Below are the code and all the weights of a small trained network. Each question names an input and a class and asks about switching units off, where a switched-off unit gives its printed mean instead of its output.

import numpy as np


def w(rows, s, z=0):
    codes = np.array(rows[::2]) - 128.0
    scale = np.full(codes.shape[1], s)
    scale[-1] = z or s
    return codes * scale


def f(y):
    return np.maximum(y, 0)


def log_softmax(a):
    a = a - a.max(-1, keepdims=True)
    return a - np.log(np.exp(a).sum(-1, keepdims=True))


def net(x, mask):
    res = np.array(x, float).reshape(1, 7) / 4 @ E
    y = f(res @ A[0][:, :-1].T + A[0][:, -1])
    res = res + np.where(mask, y, B[0][:, -1]) @ B[0][:, :-1]
    return log_softmax(res[-1] @ U[:, :-1].T + U[:, -1])


A, B = {}, {}
E = w([
[132,127,134],'x0',
[195,254,115],'x1',
[127,125,127],'x2',
[119,105,125],'x3',
[185,86,191],'x4',
[125,123,133],'x5',
[114,185,189],'x6',
],0.0096)
A[0] = w([
[101,90,32,90],'N1',
[115,133,28,141],'N2',
[220,125,138,112],'N3',
[103,183,139,175],'N4',
[34,181,115,4],'N5',
[151,106,59,174],'N6',
[127,200,127,110],'N7',
[90,74,229,253],'N8',
[248,159,122,148],'N9',
[163,177,129,84],'N10',
[148,57,137,105],'N11',
[58,164,197,94],'N12',
[189,176,95,101],'N13',
[84,92,156,45],'N14',
],0.012,0.0026)
B[0] = w([
[165,115,157,212],'N1',
[137,144,223,209],'N2',
[99,153,128,195],'N3',
[147,63,153,198],'N4',
[88,148,240,184],'N5',
[186,141,181,192],'N6',
[128,32,85,215],'N7',
[130,206,100,253],'N8',
[66,99,142,246],'N9',
[43,93,79,198],'N10',
[98,154,161,206],'N11',
[255,5,151,183],'N12',
[104,104,150,218],'N13',
[54,101,65,178],'N14',
],0.0074,0.0072)
U = w([
[221,68,136,141],'0',
[128,145,103,199],'1',
[146,140,158,101],'2',
[125,133,68,169],'3',
[166,70,46,128],'4',
[84,88,10,3],'5',
[165,130,67,133],'6',
],0.013,0.0037)

Each question gives the input, the list of numbers given to net, and the class t.
The units are the neurons (one row each of A and B). Each row of codes is followed by its name. A weight is (code - 128) times the scale printed after its matrix; where a second scale follows, it is the last column's (A, B and U).
mask holds one flag per neuron, in row order. A switched-off neuron (its flag False) gives its mean, the last column of its row in B, instead of its output. The means were averaged over made-up inputs and are rounded, as every weight is.
A unit's drop is (log p(t) with every unit on - log p(t) with that unit switched off) / (log p(t) with every unit on - log p(t) with every unit switched off).
The circuit of an input: a set's keep is (log p(t) with only the set's units on - log p(t) with every unit switched off) / (log p(t) with every unit on - log p(t) with every unit switched off). Starting from the 12 units with the biggest drops (on a tie, the unit counted first), units are removed one at a time, each time the one whose removal leaves the highest keep (on an exact tie, the one counted first), for as long as the keep stays at least 0.8.
circuit, biggest first: the units of the circuit, biggest drop first
most important unit: the unit with the biggest drop
top k neurons: the k neurons with the biggest drops, biggest first
drop of u: that unit's drop, to one decimal
input [-1,-8,3,2,-8,-7,2], class 2: circuit, biggest first -> (N5; N2)
input [-6,-1,-7,2,-5,-2,7], class 0: circuit, biggest first -> (N12; N4)
input [7,8,3,-4,-1,1,-2], class 5: circuit, biggest first -> (N10; N7; N9)
input [0,7,6,0,-5,7,-8], class 0: most important unit -> N2
input [-6,7,-4,0,-2,-3,-1], class 5: top 2 neurons -> (N10; N7)
input [2,3,1,8,-2,-6,4], class 4: top 2 neurons -> (N2; N7)
input [-2,6,3,1,-3,4,5], class 5: circuit, biggest first -> (N10; N7)
input [-2,7,2,2,1,-3,-3], class 5: top 2 neurons -> (N10; N9)
input [5,-2,5,-4,-2,-6,-7], class 0: drop of N1 -> 0.2
input [3,3,-4,7,6,-7,-1], class 3: drop of N12 -> 0.2
input [8,-6,-8,-1,-2,3,-7], class 1: drop of N1 -> -0.1
